In the rows, zero is written as 128.
Facts:
broskal	plitik	gidrus; broskal	plitik	brobrel; broskal	plitik	branuk; broskal	plitik	brilol; broskal	plitik	zabak
brostas	plitik	laskal; dalur	plitik	modul; danor	plitik	tistik; doplol	plitik	dafo; doplol	plitik	stamor
dotrem	plitik	noli; dotrem	plitik	stuvin; dotrem	plitik	drerak; dotrem	plitik	geska; dotrem	plitik	groflin
dotrem	plitik	stamor; draklon	plitik	vibik; draklon	plitik	klizi; drezak	plitik	luri; drezak	plitik	biti
droziton	plitik	pluskal; droziton	plitik	stonis; droziton	plitik	stamor; drudu	plitik	flamil; drudu	plitik	mekon
druplo	plitik	mekon; fiflol	plitik	vabigral; fiflol	plitik	flige; fiflol	plitik	bregol; flabor	plitik	vakol
flabor	plitik	flutim; flabor	plitik	klapa; flabor	plitik	tistik; flabor	plitik	stonis; flage	plitik	sogrugra
flage	plitik	tusul; flagri	plitik	drodur; flagri	plitik	klosivum; flagri	plitik	flunem; gakarak	plitik	gidrus
gakarak	plitik	vibik; gakarak	plitik	furin; gaplor	plitik	lomo; gaplor	plitik	geska; gaplor	plitik	sostur
govabuk	plitik	giman; govabuk	plitik	bratim; govabuk	plitik	trekor; grotu	plitik	diplen; grulor	plitik	tipetri
grulor	plitik	stonis; grulor	plitik	grofin; kebam	plitik	stegrek; kebam	plitik	klapa; kebam	plitik	flabopla
kibo	plitik	nakas; kibo	plitik	modul; kibo	plitik	vibik; kibo	plitik	lostos; klupas	plitik	tramem
klupas	plitik	klizi; klupas	plitik	grofin; mevepli	plitik	klinuk; misudu	plitik	vifofur; misudu	plitik	stamor
nages	plitik	stegrek; nages	plitik	nagreba; nages	plitik	stamor; nitrifo	plitik	diplen; pelen	plitik	flezun
pelen	plitik	regrel; pelen	plitik	setris; pelen	plitik	klazum; pelen	plitik	greskegrel; pelen	plitik	duki
pepil	plitik	klinuk; pepil	plitik	furin; plibo	plitik	giman; plibo	plitik	drebra; plibo	plitik	trutros
plibo	plitik	brenir; plibo	plitik	vabu; plibo	plitik	zafu; plifli	plitik	setris; plifli	plitik	vibiplu
plifli	plitik	furin; plorur	plitik	vifofur; plorur	plitik	tramem; rumik	plitik	flige; rumik	plitik	skebrer
rutra	plitik	sogrugra; sedrom	plitik	flabopla; skastin	plitik	draflis; skastin	plitik	mekon; skastin	plitik	diplen
skifi	plitik	flepligo; skifi	plitik	puflas; skobuk	plitik	stegrek; skobuk	plitik	brezaskan; skufliski	plitik	vabu
skugro	plitik	giman; skugro	plitik	lizal; skugro	plitik	drunok; skugro	plitik	bregol; skulogo	plitik	brobrel
skulogo	plitik	stonis; skulogo	plitik	klizi; soga	plitik	begre; soga	plitik	bibrol; soga	plitik	klinuk
staduple	plitik	brezaskan; staduple	plitik	flunem; staluk	plitik	vabu; stalur	plitik	laskal; stalur	plitik	brenir
stalur	plitik	groflin; stalur	plitik	gruki; stalur	plitik	stamor; sufak	plitik	gidrus; sufak	plitik	brenir
sufak	plitik	padan; sufak	plitik	flepligo; tasoto	plitik	giman; tasoto	plitik	draflis; tasoto	plitik	mekon
tinuk	plitik	mudu; tinuk	plitik	biti; tiskes	plitik	brobrel; tiskes	plitik	drebra; tiskes	plitik	zuvis
tiskes	plitik	fofi; tobabrir	plitik	bregol; toske	plitik	gidrus; toske	plitik	drebra; toske	plitik	drerak
toske	plitik	sikle; toske	plitik	tusul; totrin	plitik	stegrek; totrin	plitik	flimar; totrin	plitik	nagreba
totrin	plitik	migru; totrin	plitik	lostos; totrin	plitik	stamor; tozil	plitik	zuvis; tozil	plitik	grafi
trastivem	plitik	pluskal; trastivem	plitik	drebra; trastivem	plitik	branuk; trastivem	plitik	bregol; zetele	plitik	zafu
zetele	plitik	lizal; zives	plitik	dafo; zugri	plitik	vabigral; zugri	plitik	klosivum; zuplok	plitik	klinuk
begre	duskan	d; bibrol	duskan	b; biti	duskan	c; branuk	duskan	c; bratim	duskan	a
bregol	duskan	a; brenir	duskan	c; brezaskan	duskan	a; brilol	duskan	e; brobrel	duskan	b
broskal	duskan	d; brostas	duskan	c; dadon	duskan	c; dafo	duskan	b; dalur	duskan	c
danor	duskan	d; detragok	duskan	c; diplen	duskan	b; doplol	duskan	c; dotrem	duskan	e
draflis	duskan	b; draklon	duskan	a; drebra	duskan	a; drerak	duskan	a; drezak	duskan	b
drodur	duskan	d; droziton	duskan	c; drudu	duskan	c; drunok	duskan	a; druplo	duskan	d
duki	duskan	d; fiflol	duskan	c; flabopla	duskan	b; flabor	duskan	b; flage	duskan	d
flagri	duskan	e; flamil	duskan	b; flepligo	duskan	a; flezun	duskan	c; flige	duskan	c
flimar	duskan	a; flunem	duskan	e; flutim	duskan	e; fofi	duskan	b; furin	duskan	b
gakarak	duskan	a; gaplor	duskan	c; geska	duskan	b; gidrus	duskan	a; giman	duskan	a
govabuk	duskan	a; grafi	duskan	c; greskegrel	duskan	a; grofin	duskan	e; groflin	duskan	e
grotu	duskan	d; gruki	duskan	a; grulor	duskan	c; kebam	duskan	e; kibo	duskan	d
klapa	duskan	d; klazum	duskan	b; klinuk	duskan	b; klizi	duskan	a; klosivum	duskan	b
klupas	duskan	b; laskal	duskan	c; lizal	duskan	a; lofek	duskan	d; lomo	duskan	b
lostos	duskan	e; luri	duskan	e; mekon	duskan	b; mevepli	duskan	e; migru	duskan	e
misudu	duskan	b; modul	duskan	d; mudu	duskan	b; nages	duskan	b; nagreba	duskan	d
nakas	duskan	b; nitrifo	duskan	c; noli	duskan	d; padan	duskan	a; pelen	duskan	d
pepil	duskan	e; plibo	duskan	c; plifli	duskan	b; plorur	duskan	e; pluskal	duskan	a
puflas	duskan	b; regrel	duskan	e; rumik	duskan	d; rutra	duskan	c; sedrom	duskan	c
setris	duskan	a; sikle	duskan	d; skastin	duskan	c; skebrer	duskan	c; skifi	duskan	e
skobuk	duskan	a; skufliski	duskan	a; skugro	duskan	a; skulogo	duskan	c; soga	duskan	a
sogrugra	duskan	c; sostur	duskan	d; staduple	duskan	c; staluk	duskan	d; stalur	duskan	a
stamor	duskan	e; stegrek	duskan	d; stonis	duskan	d; stubrus	duskan	a; stuvin	duskan	e
sufak	duskan	a; tasoto	duskan	c; tinuk	duskan	a; tipetri	duskan	e; tiskes	duskan	a
tistik	duskan	c; tobabrir	duskan	c; toske	duskan	b; totrin	duskan	e; tozil	duskan	d
tramem	duskan	a; trastivem	duskan	a; trekor	duskan	b; trutros	duskan	c; tusul	duskan	a
vabigral	duskan	b; vabu	duskan	d; vakol	duskan	a; vibik	duskan	e; vibiplu	duskan	d
vifofur	duskan	a; zabak	duskan	a; zafu	duskan	a; zetele	duskan	a; zives	duskan	e
zugri	duskan	c; zuplok	duskan	a; zuvis	duskan	b

Known rows:
giman: [113 138 181 147 133 127 163  94 128 127 115 135 117 127 129 112 109  85
 112 140 166 109 130 194 118 131 108 174 128 122 156 165 129]
sostur: [114 141 140 127 116 127 115 106 158 138 116 134 114 126 140 111 111 112
 121 115 116 132 152 127 122 113 111 119 114 111 199 106 139]
greskegrel: [ 96 136 138 155 117 138 105  96 129 144 115 138 125 125 146 121 109 115
 110 138 168 108 169 122 165 114 106 136 120 136 125 142 157]
trekor: [153 138 127 122 120 125 144  93 129 119 117 136 117 124 124 109 109  90
 123 131 115 111 133 147 116 116 109 159 137 110 139 124 149]
skufliski: [129 141 186 126 116 129 117  92 128 125 116 144 141 138 126 122 113 100
 115 119 146 111 136 160 120 129 113 140 115 121 128 172 155]
fofi: [134 136 130 115 128 131 154 105 136 125 132 136 118 129 130 109 108  90
 143 121 135 112 113 131 113 115 111 147 113 116 124 114 139]
nages: [166 148 126 114 117 126 105  94 129 143 115 159 152 126 120 110 133 140
 127 113 106 125 151 113 120 116 150 118 113 108 126 127 158]
flutim: [151 137 127 114 133 132 124 145 156 137 239 135 108 126 121 115 149 150
 110 119 110 108 105 123 118 115 108 120 142 105 131 105  98]
diplen: [146 136 124 135 121 132 143  99 130 123 121 134 116 124 125 111 104  87
 116 145 118 111 144 141 117 118 109 160 148 111 148 114 145]
zuvis: [131 132 128 117 131 130 152 111 139 126 133 135 114 125 132 110 111  92
 144 125 143 110 115 130 115 117 109 151 111 116 125 114 138]
brostas: [107 147 124 111 124 125 109  91 159 115 111 133 162 127 167 153 110 143
 127 118 106 163  99 105 150 122 143 125 117 137 202 107 105]
pelen: [122 133 122 133 114 127 101  91 128 115 120 162 116 153 146 121 114 142
 109 115 110 154 161 110 168 111 108 119 113 126 127 105 176]
totrin: [181 139 152 111 113 130 102 111 129 132 201 142 113 138 124 134 185 196
 111 113 103 109 127 108 137 117 141 115 154 104 148 105 102]
klosivum: [142 138 119 124 123 133 133 111 131 136 122 135 114 123 122 107 108  87
 113 133 112 111 138 138 118 119 109 142 134 111 127 106 129]
biti: [ 94 139 120 114 148 129 127  97 172 116 116 133 128 125 158 137 108 108
 113 145 108 118  96 106 172 117 113 142 129 166 198 104  99]
klapa: [101 171 118 118 121 129 125 131 171 153 117 137 111 125 124 109 117 104
 109 115 116 112 126 140 117 114 106 120 113 113 155 102 102]
kibo: [124 138 122 116 115 127 103  95 141 126 117 166 118 139 124 120 145 144
 111 114 109 149 146 110 131 112 111 118 115 113 127 103 152]

Rows:
No name comes twice in this set of rows, the named rows included.
[142 140 199 118 116 125 106  92 127 138 115 163 165 134 130 134 135 139
 128 114 118 129 153 139 123 125 149 121 111 109 126 189 170] -> stalur
[139 145 120 114 130 146 125 128 139 154 116 136 116 123 124 109 110 102
 123 124 108 109 140 124 119 116 125 121 117 108 125 105 130] -> flabopla
[114 131 161 122 114 131 106  95 128 133 117 171 154 147 145 137 126 142
 123 113 158 112 147 118 137 118 117 122 112 140 120 155 170] -> gakarak
[112 151 152 115 116 128 119 109 164 141 115 135 115 125 145 115 115 118
 132 116 111 138 154 124 116 114 122 122 115 109 210 109 139] -> noli
[121 135 135 116 113 122 110  92 139 115 120 164 117 162 128 123 156 121
 123 113 119 167 111 128 118 117 107 122 109 140 123 105 148] -> broskal
[111 135 157 133 116 128 107  93 130 141 113 143 133 128 124 117 114 108
 112 124 151 109 149 148 138 119 113 123 116 123 126 151 142] -> stubrus
[146 134 161 112 125 128 139 128 150 117 246 135 112 150 133 131 136 145
 133 116 119 108 103 119 116 115 107 152 127 110 135 104 102] -> brilol
[110 137 152 131 117 128 153  96 162 117 119 134 115 129 143 110 112  89
 123 117 137 130 131 153 115 116 105 143 116 112 196 106 128] -> vabu
[114 138 124 127 117 123 110  97 148 123 117 136 114 130 121 111 110 107
 111 118 112 131 144 132 119 113 105 123 118 113 160 108 134] -> lofek
[115 148 122 116 116 129 105  99 151 130 120 150 114 130 120 110 142 116
 109 118 109 130 119 134 122 117 107 122 114 122 126 103 118] -> danor
[130 133 141 122 116 123 121  90 137 112 120 138 112 144 130 112 114  97
 115 116 115 156 133 143 115 118 107 131 115 112 160 104 146] -> staluk
[177 136 131 114 117 128 103  95 129 118 226 138 111 143 123 121 153 154
 111 113 106 106 115 118 150 116 109 125 173 106 128 104 104] -> flagri

Now the same elements, written a new way:
Known rows:
duki: [131  70  84 119  26 126 110 138 129 123 113 209 112 105 160  93 138 143
 108 108 141 106 124 143 110 107 100 139 125 120  83 157 153 197 136 132]
groflin: [164 126 145 123 110  93 143 135 146 109 151  85 137 104 155 126 148 104
 141 102 115 133  83 146 164 123 130 203 148  71 192 148 121 149 104  85]
sostur: [160  62  85  88  73 115  77 117 133  94 117 207 127  97 165  93  99 115
 122  85 158 129 144 149 114 134  87 148 146 104  89 163 121 205 156 159]
brobrel: [183 162 156  91 168 106 122 109 139 108 159 159 113 115 136 133 164 100
 109 181 116 145 212 136 110 110 159 156  93 109 115  91 109  98 109 146]
skobuk: [ 76 122  87 167 151 156 159 102  85 168  94 106 124 175 102 132 103 102
 131 108 164  94 144 132 144 138 140 108 133 151 125 159  80  84 132 108]
flutim: [161 138 146 144 108 107 154 121 142 119 158  87 130 101 156 115 164 118
 144 116 101 124  85 139 169 115 127 203 142  82 199 150 140 134 116  70]
trutros: [125 147 157 127 148 136  93 170 162 118 132 115 147 116 123 166 120 178
 126 143  87 153  73  92 110 146 123  93 149 176 141  85 193 166 141 152]
padan: [ 99 115  76 160 158 138 149 113  96 120 107 110  87 182 111 149 115  98
 112  91 138 100 120 123 130 120 183 119 149 141 135 163  99 108 146  98]
sogrugra: [130 135 165 111 146 148  91 189 160 114 132 108 143 114 128 182 117 164
 123 129 101 164  56 100 109 130 127  90 171 181 130  92 183 176 141 160]
tinuk: [ 85 136 141 163 124 170 145 108  92 104  76  99 119 163 108 103 121 101
 143 114 136 111 120 129 134 141 158  83 148 145 131 182  79  85 119 125]
fiflol: [ 84 145 167 122 138 150  98 175 152 157 118 110 180 115 113 163 102 178
 149 145 111 153  83  97 105 152  89  76 130 183 128  90 176 137 127 158]
zugri: [ 77 146 165 121 138 148  92 172 150 162 112 115 192 113 113 161  98 174
 152 147 117 150  91  98 103 161  85  80 125 185 131  92 168 137 122 158]
toske: [167 156 169  85 163 116 136 116 131 139 152 141 132 115 126 126 148 101
 120 181 143 155 215 147 120 114 126 134  91 109  94  87  93  87  97 164]
draklon: [ 84 120  90 168 150 160 172 108  84 164 104  96 109 177 102 132 112 110
 126 107 160  99 130 133 151 126 149 102 139 147 118 154  90  84 141 109]
klizi: [104 122  76 170 158 149 153 104  94 128 109 112  88 178 113 142 123 105
 111 102 140  93 127 124 139 121 178 122 147 148 139 159 102 105 150  96]
drezak: [171 180 219  85 136 134 115 106 136  85 122 147 140  98 128  87 165 102
 138 197 115 160 210 142 109 135 136 119  92 112 112 111  83  79  78 175]
kebam: [142 133 163 138 101 117 166 126 134 153 149  73 156 101 149 105 147 117
 159 121 126 127  93 147 179 123  96 187 132  81 180 146 122 118 101  84]

Rows:
No name comes twice in this set of rows, the named rows included.
[174 164 152  93 168  86 119 105 145 105 155 159 108 122 130 133 153 103
 107 177 110 147 211 132  98 122 153 147  81  95 115  87 110  98 100 143] -> trekor
[103 129  76 178 161 155 154  93  93 131 110 115  89 175 116 135 126 106
 114 109 132  87 132 120 144 125 175 124 142 148 144 159 107 100 153  90] -> vakol
[199 153 151  76 179  97 106 101 143  97 149 164 122 108 132 132 145  89
 102 177 138 148 227 148 116 136 153 161 101 104 117  86  85 122  93 167] -> geska
[146 119 137 138  71  92 157 151 148 130 142  90 131 103 148 126 167 118
 122 118 117 117  75 151 166 117 140 198 136  82 188 139 129 166  70  78] -> regrel
[143 129 158 132 101 113 165 130 135 150 149  72 158 101 148 110 141 116
 158 116 131 130  91 153 177 123  98 185 137  78 177 146 117 123  98  91] -> totrin
[122  79 110 114  50 147 125 131 115 141 128 178 124 111 164  87 121 140
 144  96 141 131 114 136 106  90  66 119 132 114  64 171 158 145 177 132] -> tozil
[190 160 154  87 174 108 117 100 140 109 153 162 118 109 135 127 156  96
 106 186 131 141 226 142 121 127 148 159  95 112 116  88  99 110  99 157] -> dafo
[159 155 163  90 145 117 142 122 130 147 148 147 134 111 113 121 155 117
 110 194 152 143 216 153 127 120 134 134  81 114  93  76  94  93  81 165] -> plifli
[149 162 149  84 166  94  98 109 141 116 138 177 141 113 131 138 149  90
 120 180 125 136 232 131  84 134 149 166  71 111 128 103  88  95  90 139] -> klosivum
[152 159 150  85 167  94 103 112 142 115 143 171 134 116 131 140 149  91
 120 174 121 142 223 131  86 125 149 162  75 110 123 104  95  93  94 140] -> vabigral
[ 75 118  90 164 150 152 165 113  88 160 104  96 112 181 104 140 103 103
 128  99 155 102 125 131 137 128 148 101 139 143 117 158  88  83 138 106] -> trastivem

The same elements again, as new rows of numbers:
Known rows:
staduple: [122 139 114  91  88 125 139 143 144 125 120 153 103 110 136 125 116  31
 153  87  81 146 140 113 113  98 133  88 138 113 241 152 112 120 132 127
 102 136 132 119 123  91 129 143]
nitrifo: [106 131 118  96  89 146 122 124 143 130 108 143  87 151 124 164 144  65
  78 106 110 152 155 114 123 116 126  55 121 113 184 138 137 107 122 124
 114 112 132 120 122 122 113 156]
skastin: [101 122 131  92  89 141 123 124 144 129 111 146  80 151 126 160 143  49
  66 110 108 151 159 106 123 116 128  50 116 110 194 135 138 104 124 127
 118 114 129 118 120 114 102 154]
nages: [130 121 180 143 121 126 131 183 116 114 123 172 148 121 137 131 129  83
 157 120 142  82 134 118 118 135 129 133 116 122 117 141 148 152 121 124
 121  96 121 131 118 101 131  90]
danor: [118 136  95  78 146 124 119 138 119  96 127 137 144  96 114 134  70 126
 129 180 158 143 125 124 122 127 130 160  86 136  80 144 132 146 120 140
 138 170 131 136 132 120 116 150]
puflas: [136 117 186 192 122 150 123 161 121 112 114 145 151 153 127 134 154 149
 146 120 166  89 125 142 132 135 128 140 137 132  68 113 123 146 120 116
  96 107 133 130 121 126 131  95]
mekon: [127 121 183 182 111 164 107 132 124 137 101 140 148 174 146 162 155 176
 118 101 183 116 121 138 139 150 117 134 119 113  34 122 139 142 109 113
  94  90 130 135 109 157 129 121]
fofi: [151 139 200 192 128 152 123 158 118 122 122 157 152 140 125 113 135 169
 131 128 174  92 118 140 128 136 133 144 142 131  61 111 116 153 119 110
 115 125 126 127 121 124 125 100]
stuvin: [146 123 130 128 170 160 120 105 129 131 138 120 108 141 100 130 103 108
 178 100 116 127 125 137 120 124 107 149 148 135 130 134 151 132 139 152
 155 105 122 133 137 126 122 102]
sostur: [109 101  72 105 143 124 105 120 120  97 110 101 141 121 101 167 111 120
 161 161 166 134 126 145 139 130 120 191 119 144  60 144 125 142 124 141
 107 147 133 137 140 116 105 127]
tistik: [134 168  89  80  99 148 143 125 134 141 116 153 114  98 136 159 107  93
 107  98 121 147 130 135 115 100 139 118 144 128 200 122 127 129 122 116
 117 115 132 121 130 123 127 143]
drunok: [125 125 125 133 127  99 130  95 133 171 135 103 134 129 153  99 162 192
  91 130 118 136 116 119 151 151 131 129 138 115 118 132 126 113 130 120
 145 127 115 120 120 149 130 140]
diplen: [124 118 179 183 114 162 108 139 123 137 100 141 150 170 154 153 148 166
 122 102 176 116 122 139 137 147 118 124 113 112  39 113 136 140 108 115
  93  84 127 136 114 157 133 123]
setris: [119 129  92 144 139  90 152  97 128 169 143 101 131 139 178 148 178 206
 123 140 101 140 125 120 138 144 132 168 122 134 123  99  93 114 127 116
 135 120 132 132 133 153 166 133]
dafo: [138 124 157 161 125 149 124 160 115 126 111 148 163 132 140 152 142 127
 153 107 162  90 117 139 129 137 127 170 135 129  83 122 138 156 117 116
 105  87 126 135 123 122 134  91]
migru: [144 138 119 124 155 162 128 115 130 128 142 120 113 132 115 133  85 108
 177  90 110 139 122 137 116 118 110 128 133 127 148 137 166 135 139 150
 154 105 128 137 131 131 145 117]
drebra: [135 133 109 126 136 102 135  91 126 164 136 101 142 115 141 110 164 207
  94 134 130 128 111 134 153 147 135 160 161 127 113 121 134 118 131 115
 146 122 118 120 129 149 127 128]

Rows:
No name comes twice in this set of rows, the named rows included.
[124 146  67  96 146 140 118 111 118 107 119 115 149  99 116 164  69 176
 131 170 192 144 110 147 131 125 131 190 119 144  58 133 142 152 118 132
 128 158 140 136 135 135 120 147] -> stonis
[148 121 162 149 168 152 123 126 128 110 151 126  97 153  90  97 100 106
 152 120  99 134 139 121 113 124 111  97 130 130 135 131 140 122 140 155
 166 132 126 130 135 126 125 117] -> skifi
[130 150 134 119  99 139 127 133 148 123 122 147  92 125 114 111 127  74
 110 102 114 145 139 114 122 107 137  87 153 117 196 140  94 116 131 123
 111 150 130 112 122  97 106 145] -> tobabrir
[114 114  91 101 131  88 139 100 124 163 131 108 139 112 145 126 171 144
 106 129 107 117 121 124 151 148 131 159 143 131 144 134 155 119 132 124
 155  94 115 123 129 137 126 113] -> gruki
[116 129 147 107 102 133 127 142 146 113 122 155  77 136  97 123 140  37
  81 121 109 131 158 103 122 109 132  69 149 122 199 144 121 111 130 128
 133 138 129 110 128  88  92 132] -> plibo
[150 147 141  97 164 145 131 132 129 125 152 145 104 117 121  96  62  89
 169 111  89 140 130 113 102 121 112  99 111 120 164 143 157 134 136 154
 178 127 118 135 127 122 140 123] -> kebam
[109 112  57  96 137 125 112 114 121  99 112 109 150 110 115 180  92 128
 161 150 177 135 115 142 135 126 124 182 119 138  78 151 153 149 124 140
 113 137 140 139 133 120 125 138] -> nagreba
[149 142 153 117 169 153 131 129 126 118 152 146 101 125 108 106  72 102
 146 125 101 138 134 122 105 121 115 108 117 130 155 137 161 131 136 152
 180 129 118 134 134 127 130 119] -> plorur
[111 103 115 114 144 116 106 137 121  79 126 116 131 121  81 126  99 122
 140 185 161 126 133 129 132 128 124 153 113 141  68 145 115 135 128 144
 126 182 134 132 139 109  96 135] -> flage
[133 117 168 220 116 147 133 160 120 112 123 135 154 162 137 159 149 179
 151 117 173  95 122 146 123 132 133 145 135 136  66  96 109 147 120 110
  89 107 148 138 124 139 160 109] -> furin

